Known rows, with every way that one mark hangs from another:
J_151(J_419(J_724(J_681) J_928(J_924(J_369))) J_901): 4.61 -0.94 4.02 -0.88 1.11 0.76 0.99 3.07 5.22 0.99 -0.28 -1.31 -2.23 -2.44 2.21 2.70 4.97 0.02 1.75 1.24 1.14 2.05 -0.03 -4.83 0.30 0.14 -5.59 1.26 2.21 -3.58 0.24 -3.84 0.16 -0.42 -0.75 -4.49 0.92 -0.23 0.19 0.38 1.07 0.38 0.26 -1.18 3.20 0.66 -0.13
J_901(J_369(J_924(J_151(J_419))) J_681 J_724(J_487)): -1.85 -3.74 2.16 -5.67 -2.04 1.89 -2.93 0.85 2.42 3.91 -0.81 2.24 -0.36 0.37 2.84 1.05 0.61 -2.94 2.58 1.56 -0.97 1.31 -2.59 -3.45 -0.12 3.92 -0.53 0.87 2.09 -2.34 -0.21 1.81 1.91 -2.57 -1.67 -2.25 -2.99 -1.44 2.18 1.33 -0.46 0.26 0.96 0.73 1.56 0.22 -0.83
J_419(J_924 J_928(J_369)): -0.29 0.78 2.48 -0.37 -1.15 0.08 0.55 1.55 0.56 1.18 -3.44 -1.72 -1.54 -0.93 -1.14 0.69 1.91 -0.40 -0.63 0.49 0.97 1.52 -0.29 -2.52 2.22 -0.78 -0.22 0.74 1.89 -2.17 -1.44 -3.04 -0.51 0.71 0.96 -0.09 -0.06 0.81 0.51 -1.84 1.40 0.95 2.28 -2.40 0.54 1.79 -0.20
J_369(J_681(J_724(J_487)) J_924): -1.78 -3.20 -1.11 -3.26 -0.63 0.80 -0.89 2.33 2.63 2.99 -0.30 1.50 -0.18 0.10 -0.30 1.73 0.09 -0.90 -0.95 -1.64 -2.43 -0.23 0.40 -0.28 -2.86 1.92 -0.67 -0.45 3.11 1.09 0.64 1.57 1.90 1.16 -0.63 1.92 -0.84 -0.90 2.28 -1.29 -0.61 -0.06 0.08 1.02 1.06 -2.36 4.66
J_901(J_369(J_924(J_151 J_928)) J_681 J_724(J_487)): -0.18 -3.01 2.08 -6.11 -3.19 1.08 -3.21 2.42 3.04 5.13 -2.06 0.39 0.26 0.66 2.15 1.58 1.50 -2.47 1.69 0.24 -0.39 1.08 -1.87 -2.84 2.05 4.29 1.03 2.34 2.75 -1.83 -0.21 1.78 2.90 -2.14 -1.84 -0.39 -2.44 -0.11 0.88 0.60 -0.82 0.90 -0.09 -0.23 0.59 1.39 -1.64
J_928(J_151 J_369 J_681): 0.64 -1.22 0.43 1.92 -2.13 0.78 -0.04 3.64 3.51 1.40 -1.07 0.55 -3.16 -0.76 -0.98 1.50 2.37 -0.08 0.52 -1.36 1.35 -0.38 -1.33 3.30 0.10 1.32 2.44 0.20 2.74 3.06 0.27 -2.79 -0.72 1.84 -2.35 -0.15 -0.77 2.46 1.23 -1.02 4.07 0.18 2.16 0.46 0.67 -0.23 1.76
J_369(J_681(J_724(J_487)) J_924(J_928)): -0.94 -2.49 -1.06 -3.36 -1.52 0.79 -1.03 3.40 3.74 2.93 -0.44 0.15 0.29 -0.77 -0.28 1.91 1.44 -0.99 -1.48 -2.06 -2.53 0.74 1.41 -1.43 -1.60 1.70 -1.09 0.76 3.29 0.07 0.37 0.75 2.06 1.05 -0.59 1.34 -0.64 0.41 1.27 -1.39 -0.33 0.77 0.44 -0.33 0.48 -1.54 3.57
J_369(J_681 J_924(J_151 J_928)): 2.72 -2.69 0.09 -0.82 -3.64 0.29 -0.91 4.07 2.39 2.82 -0.65 -1.67 -0.76 -0.19 -0.78 1.91 1.68 -1.20 -0.10 -0.91 -0.66 1.60 -1.21 -1.13 -0.07 1.15 -0.43 2.62 2.78 -1.20 0.21 -1.68 2.05 -0.32 -0.06 0.43 -1.88 2.86 -0.83 2.05 -1.06 0.71 1.75 -3.54 -0.55 0.05 -0.85
J_487(J_681 J_724(J_369)): -2.89 0.59 -3.10 0.91 2.22 -0.92 -1.50 -2.36 -1.54 -2.76 -2.41 -0.53 0.60 0.17 -2.83 1.31 0.17 0.20 0.68 -0.24 1.38 -1.35 1.20 -0.59 0.65 -0.44 1.69 0.43 1.26 0.44 -1.19 -0.51 0.48 -2.27 3.86 -0.49 1.71 -0.82 0.73 -2.57 0.96 2.66 -1.57 2.13 1.54 1.59 -0.68
J_928(J_681 J_924(J_151(J_419 J_901) J_369 J_724)): 3.09 -3.06 1.45 1.19 -2.48 -0.26 1.42 4.42 5.67 1.02 1.31 -0.95 -3.58 -3.47 1.00 3.02 3.74 -0.08 1.54 0.84 -0.10 3.46 -1.54 -1.50 -0.34 1.34 -4.83 2.28 3.50 -0.41 0.73 -3.95 -0.20 1.57 -1.28 -4.50 -0.78 3.04 -1.02 3.16 1.11 -0.50 1.48 -0.43 1.17 -0.06 -1.65
J_151(J_369(J_924) J_724 J_901(J_681)): -0.80 -3.34 0.46 -2.86 -1.25 0.93 -1.59 1.03 4.44 3.00 -1.79 1.28 -2.22 -0.68 4.08 1.44 3.86 -1.48 0.81 1.19 1.03 0.01 -5.71 -3.86 -1.03 0.74 -0.27 0.70 1.46 -2.75 0.31 1.49 0.67 -2.94 0.41 -0.19 -0.43 -2.71 1.55 3.94 -2.35 -1.28 0.70 0.59 2.48 -1.87 0.81
J_369(J_681 J_924(J_151)): 1.93 -3.37 0.04 -0.68 -2.79 0.26 -0.75 3.00 1.21 2.82 -0.49 -0.40 -1.21 0.65 -0.79 1.68 0.43 -1.09 0.38 -0.51 -0.55 0.63 -2.14 0.03 -1.38 1.34 -0.01 1.34 2.51 -0.12 0.49 -0.93 1.84 -0.20 -0.12 0.97 -2.10 1.58 0.23 2.20 -1.34 -0.13 1.43 -2.25 -0.03 -0.75 0.20
J_487(J_681(J_724(J_369(J_924(J_151)) J_901))): -0.30 -1.85 -4.00 0.16 -0.36 -1.37 -3.02 -0.10 2.22 -0.31 -1.29 -0.76 -1.58 0.42 -3.01 3.26 1.18 -0.17 0.90 -0.02 -2.27 0.45 -1.66 -2.12 0.05 2.05 -0.49 0.24 4.98 -2.33 0.06 0.43 -0.73 -0.82 1.01 0.26 0.86 -2.56 1.61 1.16 1.72 3.45 -1.68 -0.42 -0.58 -1.34 1.19
J_724(J_369(J_924(J_928)) J_681 J_901): 1.66 0.21 -1.28 -1.48 0.07 1.12 -2.62 0.49 2.11 -1.40 -1.86 0.54 -0.94 1.10 -0.86 3.35 3.60 -0.32 2.44 -1.27 -1.88 1.65 -0.33 -2.48 -0.22 1.08 -0.32 1.56 4.76 -1.55 -0.62 -1.18 0.59 -0.82 -0.05 -1.08 1.43 -2.18 -0.68 -1.02 2.78 5.22 0.15 -2.09 0.71 -0.75 0.86
J_928(J_151(J_369(J_924))): 2.53 -1.57 -0.31 0.71 -2.76 0.71 -0.35 2.14 6.07 0.83 -0.95 -0.85 -0.99 0.76 -0.37 0.14 2.83 -1.95 -0.23 0.47 -0.03 -0.70 -3.22 -0.91 -0.64 0.60 -0.06 0.01 1.91 -0.71 0.66 -0.84 1.90 -1.55 -0.36 0.15 -0.77 -0.55 0.86 2.06 1.71 0.39 -0.35 -1.63 0.16 -1.67 1.93
J_419(J_151(J_901) J_724 J_928(J_924(J_369))): 4.73 -1.73 5.09 -0.09 -1.03 -0.52 1.34 3.38 4.96 2.53 -0.35 -0.89 -2.69 -1.91 1.20 2.23 3.21 1.63 -0.65 1.30 2.97 2.20 -1.55 -5.00 1.19 -0.08 -4.30 2.68 2.28 -4.14 0.27 -3.32 0.66 0.95 0.57 -2.78 0.19 1.00 -1.94 0.89 -1.75 -1.00 -0.68 -4.38 2.13 2.20 -1.43
J_724(J_487 J_681 J_901(J_369)): 1.38 -0.29 0.77 -4.96 2.45 0.38 -1.20 -1.66 0.64 -1.80 -2.55 3.58 0.64 2.12 0.51 3.00 1.92 -1.00 3.27 -1.71 -1.22 0.97 0.60 -0.85 -0.53 3.50 1.61 1.04 2.97 0.82 -0.02 1.83 0.15 -0.23 -1.72 -1.76 1.10 -4.48 0.38 -3.81 2.26 2.41 -1.01 2.75 2.24 0.14 2.05
J_419(J_928(J_681(J_724))): -0.91 -0.28 0.47 -1.18 -0.07 0.27 -0.43 1.95 -0.77 1.32 -0.40 -0.23 -2.02 -1.71 -0.66 -0.04 0.07 0.71 -1.68 -0.08 -0.50 0.78 0.37 -1.39 1.05 -0.11 1.55 -1.20 2.38 -1.50 -0.58 0.16 -1.08 1.46 -0.03 0.44 -0.02 0.96 1.33 -3.58 1.76 0.30 1.47 1.93 0.46 0.32 2.83
J_487(J_681 J_724(J_369(J_924(J_151)) J_901)): -0.40 -1.04 -3.37 0.35 0.41 -0.97 -3.16 -1.07 1.12 -2.26 -2.87 -1.10 -0.53 0.89 -3.64 3.54 2.01 -0.51 1.55 -0.23 0.62 0.48 -1.74 -1.62 -0.41 1.04 1.18 1.65 4.72 -0.97 -0.70 -0.49 0.90 -1.72 3.91 -0.87 0.53 -2.56 0.50 0.67 1.41 3.85 -1.72 -0.58 1.04 0.56 -0.59
J_681(J_724(J_369(J_924(J_151)) J_487 J_901)): 0.16 -2.28 -2.26 -3.08 -0.85 0.63 -2.88 0.12 3.04 1.05 -0.92 1.75 -1.39 0.69 -1.36 3.87 1.58 -0.62 0.96 -2.11 -3.61 2.26 -0.82 -1.90 -2.27 3.68 -2.07 0.33 6.12 -1.69 -0.32 1.14 0.54 1.42 -0.20 -0.77 0.60 -4.00 1.05 -1.30 1.77 2.63 -1.77 -0.55 0.20 -1.92 2.96
J_369(J_681 J_924(J_151(J_419 J_901) J_928)): 2.27 -3.65 0.60 -0.39 -3.43 0.73 -0.85 2.94 4.86 1.22 0.14 -0.90 -1.85 -1.78 1.39 3.23 2.76 -1.94 0.81 0.36 -1.01 2.80 -1.32 -4.13 -1.28 0.73 -3.44 3.33 3.43 -2.49 0.23 -2.46 1.46 -0.64 -0.57 -2.90 -2.63 1.87 -0.38 3.67 -0.33 -0.26 3.44 -2.97 0.86 -0.37 -1.37
J_924(J_151(J_419) J_724(J_681 J_901)): 2.20 -1.32 -0.12 -1.06 1.46 -0.83 -0.31 0.20 0.92 -0.90 0.49 0.94 -1.07 -1.09 0.47 2.84 1.96 -0.25 4.17 -0.42 -1.08 3.88 -0.43 -1.62 -2.07 1.24 -2.61 1.05 2.56 -2.04 0.43 -1.38 -2.14 0.14 -1.07 -4.07 1.03 -1.27 1.02 1.35 1.33 2.60 -0.29 0.25 0.06 -0.13 -0.42
J_151(J_724(J_487) J_901): 0.56 -1.68 1.86 -3.09 1.40 1.08 -0.01 0.57 2.85 1.27 -0.82 3.58 0.24 -0.97 3.86 2.24 3.00 0.30 1.59 -0.85 0.19 0.51 -0.61 -1.30 -2.28 1.44 -2.57 0.88 1.07 -0.75 -0.28 1.09 -0.80 0.70 -1.61 -2.46 0.64 -3.32 2.13 -0.20 -1.35 -1.84 -1.20 3.03 2.81 -0.82 1.35
J_151(J_419 J_901(J_724)): -2.48 -2.25 1.91 -1.05 -0.17 1.27 -1.17 -1.52 2.68 0.64 1.52 0.75 -0.90 -1.73 3.48 0.47 0.48 -0.02 2.09 2.62 -0.24 0.47 0.13 -3.44 -0.62 -0.10 -2.78 0.70 1.12 -1.42 -0.56 -0.17 -0.72 -0.43 -1.88 -4.33 -1.70 -0.30 1.62 2.11 -0.12 -0.88 1.75 1.61 1.28 -0.14 -1.23
J_369(J_681(J_724(J_487)) J_924(J_151(J_419) J_928)): 0.25 -3.52 -0.78 -2.94 -2.47 1.41 -1.13 3.62 4.36 2.74 0.41 -0.10 -0.42 -2.01 -0.17 2.56 1.60 -2.19 -0.70 -1.63 -3.36 3.10 0.96 -3.02 -2.22 2.49 -3.80 1.31 3.89 -2.66 0.28 -0.77 1.38 0.71 -0.94 -1.85 -1.22 0.79 1.34 0.11 0.18 0.38 1.24 -1.74 0.43 -1.33 1.96
J_151(J_419(J_724) J_901): 0.82 -1.77 2.35 0.21 0.99 -0.73 0.36 -0.15 2.20 0.05 1.38 1.05 -1.38 -1.85 3.58 1.91 2.22 0.43 1.66 1.87 1.34 1.33 -0.47 -3.30 -2.06 -0.89 -3.91 0.51 -0.55 -2.53 0.31 -0.70 -0.91 -1.00 -0.11 -3.39 -0.69 -0.07 1.10 1.91 -1.07 -0.64 0.85 0.56 1.60 -0.12 -0.06
J_724(J_487 J_681 J_901): 1.52 0.70 0.36 -3.70 2.89 1.02 -0.73 -0.65 1.55 -1.35 -1.86 2.55 0.63 1.06 0.36 2.57 2.07 -0.31 2.41 -2.55 -1.40 1.19 1.06 -0.21 -2.21 2.53 -0.11 0.48 3.34 0.93 0.21 0.67 -0.61 1.44 -1.80 -1.64 1.91 -4.73 0.63 -2.67 2.59 2.38 -2.05 1.87 1.92 -0.43 2.35
J_924(J_151(J_419 J_724) J_369): 1.97 -2.63 1.10 -1.32 -0.85 1.37 0.35 1.78 1.95 1.56 1.00 -0.74 -0.87 -2.34 1.94 1.26 2.41 0.55 1.51 0.44 0.07 2.98 -0.40 -2.11 0.08 0.99 -4.87 1.62 0.01 -4.82 -0.53 -1.50 -1.75 -0.12 -1.27 -4.82 0.71 0.27 0.06 2.63 -2.35 -1.71 1.05 -1.36 0.59 -0.01 -2.38
J_681(J_724(J_369(J_924(J_151 J_928)) J_487 J_901)): 0.97 -1.61 -2.20 -3.16 -1.72 0.56 -3.00 1.24 4.20 1.02 -1.11 0.44 -0.94 -0.18 -1.37 4.10 2.91 -0.80 0.40 -2.54 -3.75 3.21 0.17 -3.07 -0.93 3.46 -2.44 1.56 6.38 -2.72 -0.58 0.38 0.70 1.38 -0.10 -1.30 0.84 -2.79 0.03 -1.43 2.01 3.38 -1.46 -1.93 -0.34 -1.11 1.86
J_681(J_724(J_369(J_924(J_928(J_151))) J_901)): 0.03 -1.02 -3.05 -0.45 -2.88 -0.28 -3.36 1.67 5.31 0.73 0.40 -0.71 -1.77 -0.46 -0.83 2.72 2.91 -0.26 0.39 -1.22 -2.62 0.93 -1.03 -2.79 0.03 1.38 -0.25 0.77 4.73 -2.04 -0.09 -0.04 0.52 0.54 0.11 -0.17 0.21 -1.19 1.01 -0.41 3.08 3.89 -0.26 -2.62 -1.74 -1.83 3.08
J_487(J_681(J_724(J_369(J_924(J_928)) J_901))): -1.57 -0.20 -4.12 0.01 -0.05 -1.12 -2.85 0.29 3.21 -1.22 -1.25 -1.28 -0.51 -0.35 -2.44 2.63 2.56 0.23 0.07 0.03 -2.23 0.22 -0.04 -3.50 1.18 0.55 -0.14 0.81 4.18 -2.21 -0.31 0.38 -0.54 -1.07 1.54 0.52 1.32 -1.80 0.90 0.15 1.93 4.76 -0.85 -0.64 -0.66 -1.18 1.54
J_419(J_724(J_487 J_681 J_901) J_924(J_151 J_369)): 5.61 -0.86 3.54 -4.94 1.18 -0.74 0.11 1.74 2.42 1.53 -2.39 -0.95 -0.44 0.01 1.24 4.77 3.67 0.80 3.20 -1.84 0.28 3.74 1.31 -2.61 -1.11 3.03 -4.15 2.38 3.34 -4.08 0.25 -1.41 -0.42 1.45 -1.78 -3.09 2.65 -3.01 -0.38 -1.55 -0.05 2.47 -2.93 -1.70 1.12 1.87 0.13
J_487(J_681 J_724(J_369(J_924(J_928)) J_901)): -1.73 0.65 -3.46 0.21 0.73 -0.76 -2.99 -0.69 2.08 -3.12 -2.92 -1.62 0.55 0.13 -3.07 2.91 3.39 -0.08 0.71 -0.19 0.60 0.28 -0.17 -2.97 0.72 -0.48 1.60 2.17 3.90 -0.83 -1.08 -0.59 1.13 -2.01 4.45 -0.66 1.02 -1.80 -0.19 -0.29 1.64 5.27 -0.84 -0.84 0.97 0.73 -0.22

Rows:
3.70 -2.89 1.88 -2.85 0.48 2.01 -0.59 3.06 5.52 2.47 -3.38 1.65 -1.41 -1.77 1.84 5.52 5.59 -0.91 2.85 -3.15 0.36 2.68 0.62 0.08 -0.80 3.93 -3.58 3.03 4.80 -0.94 -0.19 -2.64 -0.99 0.99 -4.27 -4.09 2.05 -1.45 1.95 -0.48 1.49 -1.06 -0.68 1.27 3.53 0.50 -0.68 -> J_924(J_151(J_724(J_487 J_681) J_901) J_928(J_369))
1.27 -0.25 -0.99 0.61 0.49 -0.57 0.40 2.19 3.20 -0.39 -0.73 2.12 0.12 -1.40 -1.64 1.98 3.12 -1.45 2.55 -0.39 -1.86 1.82 -0.82 -1.63 -1.24 2.27 -4.41 0.75 2.44 -0.65 -0.43 -2.95 -0.63 -0.86 1.22 -3.25 1.10 -0.37 1.53 -0.21 2.21 3.46 -2.94 0.69 1.18 -0.27 -0.76 -> J_928(J_924(J_151(J_419) J_724(J_369 J_487(J_681))))
3.28 -2.23 1.35 -3.26 0.32 -0.89 -0.67 1.40 3.70 0.50 -3.22 1.68 1.04 -0.85 2.12 3.74 4.31 -0.98 2.44 -0.18 0.84 0.93 -0.44 -2.91 1.86 3.38 -1.50 3.56 1.70 -2.83 -0.34 0.57 -0.67 -2.23 -1.54 -3.31 0.60 -1.78 1.65 0.09 -0.88 -0.62 -1.67 3.03 2.47 1.65 -1.96 -> J_924(J_151(J_724(J_487(J_681)) J_901(J_369)) J_928)
0.56 -3.39 0.30 -2.64 -1.34 -3.15 -0.85 -0.01 0.63 2.58 -1.04 0.84 -2.21 -0.20 2.75 3.02 0.29 -1.13 2.87 0.51 1.26 1.51 -2.91 -2.15 1.29 2.44 0.94 2.32 1.00 -0.59 0.83 1.42 0.72 -2.22 -0.20 -0.21 -1.32 0.41 0.47 1.64 -1.78 -0.76 0.49 1.93 0.16 1.55 -2.18 -> J_924(J_151(J_901(J_369 J_681)) J_724)
-0.57 -2.48 3.13 -4.41 -2.07 2.17 -1.86 3.12 2.79 2.47 -1.65 2.13 0.20 0.47 1.37 1.10 2.63 -0.75 1.20 1.01 -0.36 0.26 -0.13 -1.19 1.26 2.46 1.66 1.43 3.23 0.46 -0.76 1.01 2.07 -0.73 -2.35 -1.15 -2.37 1.34 0.86 -1.89 0.93 1.69 1.49 2.04 1.87 0.40 0.95 -> J_901(J_369(J_924(J_928(J_681))) J_724(J_487))
2.62 -0.09 0.31 -0.98 -2.59 2.11 -1.26 4.70 5.00 0.76 -1.59 2.15 -1.00 0.20 -0.12 2.33 4.23 -0.82 0.76 -2.24 -1.21 0.64 -0.48 -0.16 -1.06 2.09 -0.02 1.13 4.51 0.46 -0.54 -2.05 1.74 0.77 -1.42 -0.64 -0.30 0.19 0.41 -3.22 4.35 3.47 0.10 -0.49 1.20 -0.53 2.87 -> J_724(J_369(J_924(J_928(J_151 J_681))) J_487)
3.05 0.45 1.31 -0.48 -1.56 0.28 0.45 1.27 3.94 0.68 -1.78 -1.13 -0.90 -0.05 -0.18 -0.82 2.79 -1.16 -0.30 -0.13 0.62 0.25 -1.83 -2.87 1.42 -0.03 0.79 0.42 1.46 -2.26 -0.66 -1.42 0.29 -0.86 0.32 -1.05 -0.05 -0.55 0.26 -1.34 2.09 0.44 0.03 -0.73 0.11 0.61 1.08 -> J_419(J_928(J_151(J_369)))
0.89 1.04 0.50 -1.16 1.48 0.36 -0.78 0.86 1.21 -1.25 -0.54 2.29 -1.83 -1.20 -0.39 1.91 4.20 -0.35 3.78 -0.09 -2.01 3.20 -1.59 -4.53 -0.60 0.19 -2.01 0.26 3.92 -2.14 -1.33 -3.03 -1.51 -0.14 1.84 -3.83 1.33 -1.70 0.62 -2.20 3.40 5.75 0.20 -0.80 1.29 -0.56 1.23 -> J_151(J_419(J_928(J_924(J_724(J_369 J_681 J_901)))))
-0.39 0.80 -0.61 -3.01 1.32 0.63 -1.25 -1.90 0.80 -1.42 -1.34 3.47 -0.07 1.27 0.06 2.31 2.04 0.40 2.12 -2.29 -1.97 1.48 0.28 -1.63 -1.65 2.01 -0.25 0.91 3.32 0.38 -1.34 0.71 -0.54 1.29 0.44 -1.69 1.16 -4.11 -0.75 -3.35 1.70 3.38 -1.08 0.82 0.97 -0.48 1.55 -> J_724(J_369 J_487 J_901)
-1.87 -1.43 -0.93 -4.69 0.90 -0.79 -1.68 -1.93 1.22 -0.34 -0.76 2.52 0.06 0.64 0.17 2.31 0.54 -0.49 0.72 -1.18 -2.32 1.01 0.70 -1.83 -0.08 3.21 1.22 0.16 2.68 -0.02 0.01 3.67 -0.16 0.81 -0.52 -0.70 0.28 -3.60 1.03 -3.24 0.96 1.05 -0.82 2.71 0.51 -0.82 3.24 -> J_681(J_724(J_487 J_901(J_369)))
-0.65 -2.46 0.71 -5.19 0.80 -2.14 0.05 -0.06 0.17 0.75 -1.11 4.20 0.23 1.29 1.24 2.70 1.78 0.28 3.44 -1.60 -0.75 1.55 -0.43 -1.23 -1.41 2.22 2.27 2.26 1.90 2.47 -0.21 2.21 0.14 0.44 0.31 -0.40 -1.01 -0.96 0.22 -2.45 -1.59 2.38 0.88 2.92 0.65 -0.21 2.14 -> J_924(J_724(J_487 J_901(J_369(J_681))))
-1.85 -1.23 1.45 -3.57 1.53 -0.15 -1.04 -1.00 0.98 0.66 -2.16 1.95 2.20 1.25 0.51 0.20 0.35 -0.39 2.31 1.43 0.30 -2.09 1.03 -0.92 1.93 2.46 1.56 0.68 0.55 0.98 -0.56 2.08 0.26 -2.10 -1.60 -1.08 -0.49 -1.37 2.42 -1.81 -0.01 1.06 -1.65 4.69 1.66 1.20 -0.38 -> J_901(J_369 J_724(J_487(J_681)))
3.72 -0.09 0.93 -2.55 -1.01 -0.88 1.01 4.91 6.67 0.87 -0.42 -0.07 -0.63 -1.51 1.07 3.00 5.44 1.72 1.94 -2.93 0.02 2.94 1.27 -0.31 -0.12 1.84 -0.72 3.12 3.71 1.22 0.37 -1.41 -0.64 3.46 -2.48 -2.29 1.03 0.46 -1.16 -1.58 2.32 2.93 -0.35 0.76 -0.43 0.68 1.70 -> J_924(J_369 J_724(J_487 J_901) J_928(J_151 J_681))
2.31 0.04 1.78 -0.40 -0.68 0.81 0.19 0.99 0.35 0.18 -0.31 -0.82 -0.80 -1.45 -0.04 0.07 1.01 -1.08 0.31 0.71 -0.32 3.01 -0.55 -3.67 0.62 0.01 -2.47 0.73 1.14 -4.39 -1.01 -2.13 -0.91 -0.18 0.42 -3.32 -0.79 0.05 0.08 -0.03 0.89 -0.04 1.53 -1.68 0.33 1.31 -1.47 -> J_924(J_151(J_419(J_928)))
2.48 -0.55 -0.15 -1.09 0.71 -0.82 0.40 2.48 3.98 0.38 -0.05 -1.05 -1.03 -0.66 -0.63 2.59 3.60 0.78 2.56 -0.99 -0.72 1.71 -0.33 -0.16 0.05 1.43 -1.76 1.35 3.10 1.20 0.98 -1.72 -0.10 1.43 -0.68 -1.42 2.05 -0.62 -0.77 1.11 1.12 2.84 -1.63 -0.79 0.22 -0.75 0.45 -> J_928(J_924(J_369 J_724(J_681 J_901)))
-2.32 -1.09 -2.67 -1.41 1.41 -2.73 -1.84 -2.18 0.37 -1.71 -1.10 0.08 -0.06 0.31 -1.49 1.64 0.07 -0.02 0.69 0.95 -0.87 -0.83 -0.17 -2.05 2.21 1.63 2.78 0.09 1.51 -0.66 0.36 3.00 -1.38 -1.43 0.72 0.30 0.57 -2.14 1.62 -0.85 0.84 1.87 -0.63 2.86 -0.32 -0.22 1.48 -> J_487(J_681(J_724(J_901(J_369))))
0.98 0.48 -0.26 -2.85 2.49 1.86 -0.72 -0.94 -0.18 -0.93 -2.18 3.38 0.19 1.45 -0.24 2.37 1.11 -0.43 2.56 -2.71 -1.81 0.42 2.01 0.12 -1.61 2.47 -1.20 -0.06 2.98 0.58 -0.79 -0.65 0.36 -0.13 -1.34 -1.40 2.57 -3.13 0.61 -5.14 2.72 2.77 -1.87 2.12 2.50 -0.02 1.63 -> J_724(J_369 J_487 J_681)
3.30 -4.04 1.27 -2.81 -0.64 1.12 -1.93 2.23 0.26 2.23 -1.85 1.98 -0.76 1.06 0.96 2.74 2.28 -1.50 3.10 0.64 0.23 0.63 -2.90 -0.17 0.09 2.89 -0.22 0.66 1.84 -2.92 0.32 0.54 0.69 -2.97 -1.77 -1.30 -0.04 -0.98 2.66 1.09 -1.00 -0.21 -0.28 0.38 2.00 -0.66 0.25 -> J_901(J_369(J_924(J_151(J_724(J_681)))))
-0.55 -3.29 1.75 -3.11 -0.26 1.50 -2.50 0.23 0.75 1.97 -1.23 1.12 -0.11 1.89 0.80 1.01 0.30 -1.05 2.99 2.20 -0.08 -1.38 -0.70 -0.59 1.08 1.93 1.29 0.03 2.15 -0.06 0.09 1.23 1.97 -2.83 -2.47 -0.50 -1.29 -0.32 2.48 0.08 0.27 1.17 0.52 1.66 1.66 -0.29 0.47 -> J_901(J_369(J_924) J_724(J_681))
0.26 -0.65 2.33 -2.11 0.40 1.94 0.54 0.30 1.39 0.35 -0.98 1.24 -0.62 -2.05 2.21 -1.21 3.94 -0.60 0.61 1.57 0.25 2.26 -2.34 -5.53 0.23 -1.20 -2.15 0.01 -0.21 -5.93 -1.88 -0.87 -2.16 -2.03 1.41 -4.28 0.44 -1.27 1.11 -0.14 -1.12 -0.16 1.85 0.16 2.04 -0.39 0.25 -> J_151(J_369 J_419(J_928) J_724)
-2.00 -0.40 -1.56 -2.03 -3.49 -1.56 -3.06 0.49 3.45 2.40 -0.90 -1.65 -2.87 -2.29 2.47 2.91 1.07 -1.21 0.27 -0.89 -1.32 0.84 -0.72 -5.58 1.68 1.44 -0.50 1.40 2.95 -4.02 -0.29 -0.45 0.49 -0.56 0.41 -0.07 0.70 -0.54 1.26 -2.10 2.31 2.13 0.04 -1.76 -1.16 1.13 0.87 -> J_419(J_924(J_928(J_151(J_901(J_681(J_724(J_369)))))))
-2.32 0.57 0.32 -3.07 -0.35 -2.99 -0.85 0.18 -0.79 1.49 -0.93 -0.17 -0.97 -0.95 2.15 1.19 0.94 0.20 1.92 0.32 0.29 2.17 -2.67 -3.50 -0.15 -0.22 1.29 0.91 0.40 -1.87 0.13 1.03 -1.11 0.01 2.12 0.98 0.20 -1.32 0.44 0.86 -1.20 3.25 -0.10 -0.96 -1.40 0.85 0.16 -> J_419(J_924(J_724(J_901(J_681))))
1.59 -2.26 1.14 -2.94 0.51 -0.09 -0.84 2.35 5.40 0.19 -3.32 2.19 1.43 -0.15 2.35 3.30 5.25 -1.12 1.58 1.10 0.79 -0.52 -1.24 -3.27 0.91 1.92 -1.37 2.61 1.70 -1.79 0.03 1.24 0.81 -2.98 -0.87 -1.50 -0.08 -2.49 2.51 1.16 -0.86 0.21 -0.87 2.88 3.35 -0.15 0.41 -> J_151(J_724(J_487(J_681)) J_901(J_369(J_924(J_928))))
-0.61 -1.58 0.57 2.30 -1.59 -0.19 0.95 5.03 2.86 2.26 -0.57 1.00 -3.23 -1.93 -1.68 1.37 3.32 0.03 0.51 -0.46 0.82 0.73 -2.33 3.11 -0.10 0.75 0.91 -0.01 2.81 4.18 0.34 -3.38 -0.50 1.87 -0.24 0.35 -0.59 4.25 0.77 0.46 2.33 1.19 1.47 0.40 0.93 -0.99 1.12 -> J_928(J_369 J_681 J_924(J_724))
